How the states are linked:
from | σ χ λ γ φ α
x751 | x614 x250 x155 x185 x977 x348
x644 | x517 x526 x969 x614 x848 x562
x155 | x250 x185 x878 x837 x64 x570
x953 | x929 x728 x649 x495 x250 x155
x691 | x405 x512 x889 x437 x592 x255
x71 | x691 x889 x471 x33 x255 x512
x742 | x837 x747 x918 x611 x649 x16
x238 | x495 x723 x76 x534 x837 x742
x592 | x793 x432 x719 x71 x338 x187
x848 | x275 x492 x271 x845 x605 x658
x654 | x76 x793 x592 x432 x918 x534
x495 | x878 x742 x723 x918 x200 x837
x837 | x200 x16 x747 x392 x728 x649
x250 | x348 x570 x185 x200 x789 x64
x562 | x848 x271 x236 x977 x658 x492
x714 | x33 x848 x562 x271 x90 x275
x902 | x719 x852 x90 x605 x691 x71
x405 | x784 x255 x512 x902 x793 x592
x200 | x953 x649 x16 x238 x155 x728
x929 | x751 x155 x728 x878 x348 x250
x747 | x16 x392 x611 x654 x495 x238
x64 | x789 x929 x953 x728 x614 x751
x570 | x64 x953 x200 x649 x751 x929
x271 | x492 x845 x977 x789 x517 x644
x658 | x605 x517 x644 x526 x33 x714
x348 | x977 x64 x570 x953 x969 x789
x845 | x644 x969 x789 x751 x562 x526
x918 | x747 x611 x338 x784 x238 x392
x784 | x654 x592 x255 x719 x534 x793
x512 | x255 x902 x437 x90 x432 x719
x969 | x526 x614 x751 x250 x271 x236
x977 | x845 x789 x64 x929 x526 x969
x611 | x392 x654 x784 x592 x723 x76
x728 | x155 x878 x495 x742 x570 x185
x392 | x238 x76 x654 x793 x742 x723
x878 | x185 x837 x742 x747 x953 x200
x526 | x562 x236 x614 x348 x492 x271
x789 | x969 x751 x929 x155 x236 x614
x605 | x471 x714 x517 x562 x437 x33
x517 | x714 x562 x526 x236 x275 x848
x534 | x918 x338 x187 x405 x392 x611
x492 | x658 x644 x845 x969 x714 x517
x719 | x432 x71 x852 x471 x405 x691
x236 | x271 x977 x348 x64 x644 x845
x793 | x534 x187 x432 x691 x611 x338
x614 | x236 x348 x250 x570 x845 x977
x338 | x611 x784 x405 x255 x76 x654
x649 | x728 x495 x238 x723 x185 x878
x76 | x723 x534 x793 x187 x747 x918
x437 | x902 x90 x275 x658 x71 x852
x16 | x649 x238 x392 x76 x878 x495
x889 | x512 x437 x33 x275 x719 x902
x432 | x187 x691 x71 x889 x784 x405
x187 | x338 x405 x691 x512 x654 x784
x90 | x852 x605 x658 x517 x889 x471
x471 | x889 x33 x714 x848 x902 x437
x33 | x437 x275 x848 x492 x852 x90
x275 | x90 x658 x492 x644 x471 x605
x255 | x592 x719 x902 x852 x187 x432
x723 | x742 x918 x534 x338 x16 x747
x852 | x71 x471 x605 x714 x512 x889
x185 | x570 x200 x837 x16 x929 x953

The rows follow the links: the fewer symbols apart two states are, the more alike their rows tend to be.

Each row is also shifted at random along 4 hidden directions that mean nothing.

Row, then state:
[-83,22,-7,23,32,8,-11,17,6,-1,14,-22,14,7,25,-24,8,22,-40,-23,-19,31,-14,-4,-35,9,1,8,-42,-25,-19,26,-13,51,-5,11,5,16,35,47,5,38,20,-14,24,13,-58,12,-17]
state: x719
[-4,-36,-22,-4,-21,7,-3,-3,-8,-7,-2,-12,-5,-2,13,9,-6,-15,-7,4,13,-19,-16,-30,8,33,4,-33,2,14,-3,-4,-18,-35,11,10,-5,-34,-31,6,10,-29,-19,-4,-45,9,-2,-2,16]
state: x534
[78,-14,18,-29,-33,-26,67,-20,1,-35,35,-10,-24,-28,-38,17,2,-17,-10,32,16,-26,32,-7,-19,-11,-1,-34,47,28,-15,-33,-24,-7,-18,-30,-24,21,2,24,20,-2,-17,4,-37,17,-43,-38,-13]
state: x512
[22,-6,7,-17,-25,-17,-19,-25,-24,30,-15,-20,-17,42,37,-35,28,-8,15,-4,-8,20,-23,-18,22,7,-11,7,6,11,6,-2,-16,-14,9,21,-22,-25,15,-9,2,19,-24,-16,-3,-16,26,14,39]
state: x649
[-9,-40,-15,5,-33,-11,42,-4,-22,-27,33,1,3,-15,-8,11,8,-8,3,42,15,-15,-6,-28,2,10,-4,-40,17,42,5,-52,38,-38,29,-14,-17,-31,-32,-6,-8,-30,-22,17,-36,-5,1,-26,28]
state: x691
[88,-4,-10,-22,20,13,25,-15,19,-29,21,-3,-26,-31,-27,22,-10,-11,-43,7,0,-46,20,-9,-5,12,-7,-11,-4,4,-9,8,-56,0,-9,-4,2,12,-16,30,36,-22,13,-1,-36,38,-39,-17,-18]
state: x878
[-81,9,-8,30,42,18,15,-44,8,-17,1,18,-52,-10,19,-14,-6,18,-33,2,-28,16,7,13,48,9,-10,26,-61,7,27,-21,-4,32,21,23,32,16,1,-7,22,15,33,12,33,-12,49,18,-25]
state: x605
[11,-23,-4,17,4,2,0,27,30,-9,-11,8,10,-38,-28,11,-23,6,16,-8,11,-28,22,24,25,14,28,-9,-41,-4,12,-9,62,15,12,-11,44,-7,-30,-49,-10,-2,21,38,-13,22,20,-32,-41]
state: x751
[34,-34,-11,-18,-27,-14,7,5,-2,-4,20,-51,0,-3,15,-11,12,-16,-30,-11,13,-21,-10,-29,-35,40,11,-44,-4,8,-36,8,-38,7,0,7,-18,-27,-10,39,19,7,-20,-15,-58,37,-71,-26,-1]
state: x728
[31,-7,15,-36,-29,-11,-50,-14,12,43,-47,-24,-21,12,3,2,-23,-29,14,-34,9,-12,-6,0,14,21,38,-10,28,-21,-22,46,-65,1,-21,10,11,-6,-5,-11,30,19,-20,-20,-34,22,-2,16,-4]
state: x845
[19,-7,7,-11,-32,-29,-26,15,-26,33,-12,-13,31,36,23,-12,24,-8,48,-1,14,23,-24,-8,-10,-9,-2,-2,33,-1,-4,2,29,-25,1,4,-22,-25,9,-20,-28,7,-30,-3,4,-19,11,3,39]
state: x64
[-74,-7,-7,2,-23,-1,-35,-7,-19,29,-25,-25,1,35,43,-28,4,-2,5,-23,-5,32,-33,-10,15,24,14,1,-13,-4,-1,13,-11,3,12,23,-4,-31,4,4,4,20,-19,-18,2,-13,17,28,25]
state: x238
[-39,-8,2,-6,-6,15,21,-28,19,-21,2,15,-41,-35,-29,33,-46,-13,-20,3,10,-32,13,-2,28,14,22,-23,14,7,2,3,-53,-5,-11,-10,22,17,-25,4,41,-26,2,5,-27,20,-1,9,-32]
state: x918
[-67,6,11,-2,7,15,-24,-26,35,16,-31,-17,-47,-15,-8,3,-39,-2,-25,-37,-13,-5,15,21,42,23,41,-2,-31,-29,-1,39,-61,46,-17,10,43,25,2,3,43,35,16,-3,0,19,6,19,-51]
state: x658
[-8,22,23,10,4,-5,13,18,22,-4,3,8,8,-22,-30,9,-12,10,7,5,1,8,30,36,-12,-24,18,11,14,-8,-3,1,28,33,-20,-23,17,44,16,-13,-11,22,14,11,25,1,-15,-13,-34]
state: x784
[-14,20,16,16,20,-8,-24,29,0,18,-2,-5,34,11,16,-27,23,26,11,-16,-10,40,-6,15,-28,-18,-3,36,-19,-20,-2,5,47,30,0,2,1,6,30,-5,-36,30,12,7,46,-13,-10,3,1]
state: x654
[-70,-25,-13,4,-34,6,-12,10,-13,3,-7,6,18,0,2,26,-20,-17,19,11,16,-5,-22,-23,3,16,12,-28,29,3,-1,-5,2,-46,8,-5,-1,-21,-28,-6,-9,-31,-25,-4,-19,-12,14,14,25]
state: x889
[14,-15,22,-22,-44,-21,-25,12,11,35,-39,-14,0,-2,-11,11,-22,-27,38,-21,21,-4,8,15,11,10,43,-18,29,-14,-9,20,0,-2,-19,-13,16,-7,-17,-37,-3,13,-23,4,-21,5,8,-2,-10]
state: x492
[-31,33,5,21,16,-16,-33,77,0,21,13,-10,91,19,12,-18,28,27,19,-23,0,45,-15,13,-86,-21,5,17,0,-34,-27,27,77,30,-12,-12,-11,0,29,14,-64,28,10,0,44,-5,-62,-12,2]
state: x392
[34,-6,9,-26,-38,-21,11,-15,-27,6,4,-5,4,21,12,-3,17,-18,15,18,6,5,-11,-23,-7,-12,-15,-7,52,18,-6,-15,-10,-32,0,-1,-38,-15,10,13,-1,-7,-35,-16,-17,-18,-3,1,41]
state: x271
[-25,-15,0,-4,-45,-26,46,-34,-32,-14,11,10,-28,-1,7,3,6,-17,23,47,3,3,-2,-19,31,-7,-9,-22,39,44,14,-56,14,-36,11,-6,-22,-14,-12,-15,-1,-18,-31,3,-10,-32,41,-5,32]
state: x848
[-24,25,-6,11,16,6,-20,32,-14,8,4,28,53,20,9,4,13,22,21,6,3,26,-21,0,-43,-34,-26,26,19,-11,6,7,40,-20,1,-6,-20,1,18,5,-40,-13,6,-6,39,-22,-1,17,23]
state: x348
[-158,25,-16,34,47,44,-29,26,26,-7,-10,28,14,-24,-9,34,-44,17,-24,-16,-5,11,-9,20,-7,2,16,13,-20,-38,5,37,-11,17,-5,-8,38,32,-3,11,-2,-22,31,2,37,6,-11,37,-42]
state: x250
[12,-1,-27,0,22,13,6,-27,-24,-13,19,5,-15,25,36,-24,33,1,-30,9,-16,3,-27,-35,2,8,-45,8,-28,15,5,-14,-25,-14,25,29,-31,-24,4,31,10,-17,5,-15,0,-12,5,14,39]
state: x71

Start, symbols taken left to right, then the state you end at.
Answer with the state's name.
[-12,-6,-29,4,18,15,-54,18,-20,19,-15,-1,29,42,44,-16,16,6,-3,-20,-5,11,-40,-21,-11,19,-16,16,-27,-17,0,30,-4,-17,18,30,-10,-36,-3,10,-18,-7,3,-20,2,-11,6,27,35]
α γ χ: x852
[-46,-11,-9,4,-1,12,53,-30,17,-43,24,2,-50,-46,-26,32,-31,-12,-39,18,0,-35,23,-7,21,19,13,-35,-2,21,-2,-22,-38,6,-4,-10,19,20,-21,22,41,-24,7,9,-31,21,-10,-17,-33]
λ φ: x238
[-14,32,-2,0,56,36,-66,-23,16,35,-51,14,-21,31,26,-19,-14,12,-14,-41,-27,9,-16,16,38,3,-7,58,-46,-39,21,54,-54,20,-3,40,23,13,22,-6,19,16,30,-14,34,-4,40,51,-9]
α σ λ: x437
[85,40,4,-13,43,14,12,19,14,-24,26,17,24,-9,-29,18,9,15,-29,10,-3,-15,19,4,-52,-34,-31,21,20,-14,-15,18,-30,12,-29,-23,-14,39,25,38,1,-9,25,-7,14,10,-53,-4,-13]
χ α φ: x200
[-17,18,-15,29,57,30,-21,-7,13,-6,-11,23,-12,-3,3,-9,-4,20,-12,-6,-19,3,4,15,26,0,-16,32,-54,-13,23,13,9,14,15,19,24,6,3,-9,0,-2,37,14,29,-1,34,24,-11]
φ φ α: x437
[-5,21,-28,-8,34,30,-17,-24,-15,-7,13,11,-8,35,34,0,13,2,-33,1,-18,3,-37,-35,-16,2,-42,20,3,-2,1,24,-78,-22,0,29,-35,4,16,59,22,-29,0,-36,3,-5,-13,39,38]
χ λ γ λ: x929
[-46,27,1,19,44,36,-21,-10,29,3,-32,52,-8,-13,-23,29,-34,9,10,-1,-8,-8,9,34,41,-21,0,36,-8,-25,31,16,-2,0,-10,-1,31,29,-4,-26,0,-27,31,6,43,-15,55,28,-20]
γ σ φ λ: x837
[84,-29,-22,-19,-15,5,-13,8,-15,1,-1,4,13,10,3,11,7,-15,14,10,12,-28,-20,-25,0,13,-13,-17,11,9,4,-4,1,-49,15,5,-16,-39,-36,-11,-5,-42,-20,-2,-38,3,16,-9,30]
φ φ λ γ: x255
[-38,27,21,4,21,8,34,-30,19,-22,5,31,-36,-28,-27,18,-24,3,-10,15,-13,5,27,23,33,-25,-1,10,13,6,16,-10,-21,17,-13,-11,18,49,12,1,21,0,18,6,31,-11,20,12,-37]
φ φ σ λ: x649
[64,-19,14,-9,-35,-41,25,-13,-34,10,11,-16,1,30,18,-35,42,-1,34,22,-1,22,1,-14,5,-12,-15,-1,15,30,3,-50,57,-17,15,5,-33,-28,13,-26,-27,21,-29,5,-3,-28,26,-23,37]
α φ σ: x789
[74,-12,21,-16,-39,-30,8,46,6,4,3,-10,45,-21,-36,15,-6,-15,37,4,31,-19,16,10,-41,-16,29,-26,48,-6,-16,-3,43,-8,-18,-37,-7,0,-10,-20,-21,1,-22,9,-27,15,-44,-38,-6]
σ γ: x605
[40,-3,5,1,16,2,-27,24,34,16,-29,-9,10,-14,-16,5,-18,0,8,-33,3,-14,20,30,7,8,28,6,-32,-24,-5,22,22,25,-6,0,33,4,-14,-33,-1,19,19,18,-4,27,1,-11,-42]
σ χ: x562
[74,-24,25,-13,-51,-41,14,35,4,9,-6,-9,29,-15,-35,7,0,-15,47,4,30,-12,21,19,-13,-12,27,-22,38,5,-9,-20,71,-5,-9,-31,1,-9,-17,-49,-26,9,-18,22,-21,7,-5,-43,-6]
γ α φ γ: x526
[-91,7,18,14,-5,-10,54,-29,24,-25,24,-23,-54,-38,-22,-3,-16,5,-28,4,-12,16,36,20,13,3,28,-21,-14,12,-10,-24,-17,56,-16,-18,25,44,16,18,30,44,13,10,12,13,-23,-14,-51]
φ α α: x432
[-22,-51,4,9,-44,-31,26,15,-2,-3,12,-45,2,-18,1,-11,5,-6,9,7,19,-7,6,-6,-4,33,34,-48,-11,19,-17,-34,50,10,10,-14,9,-29,-23,-18,-10,19,-21,23,-36,14,-23,-44,-15]
χ γ γ: x392
[-41,-23,-6,25,-20,-16,-6,2,-27,13,-12,-5,5,22,33,-25,23,6,40,4,0,21,-15,-5,38,11,-2,4,-33,19,24,-41,89,-14,45,18,6,-48,-8,-57,-34,12,-11,25,15,-31,70,-11,26]
χ σ: x918
[-42,-13,18,7,-30,-6,25,-15,13,-10,-15,22,-18,-36,-45,35,-43,-19,35,23,21,-24,23,16,38,1,38,-24,29,13,15,-23,26,-14,-3,-26,30,13,-30,-46,2,-18,-4,21,-9,-3,45,-9,-20]
χ σ γ χ: x889
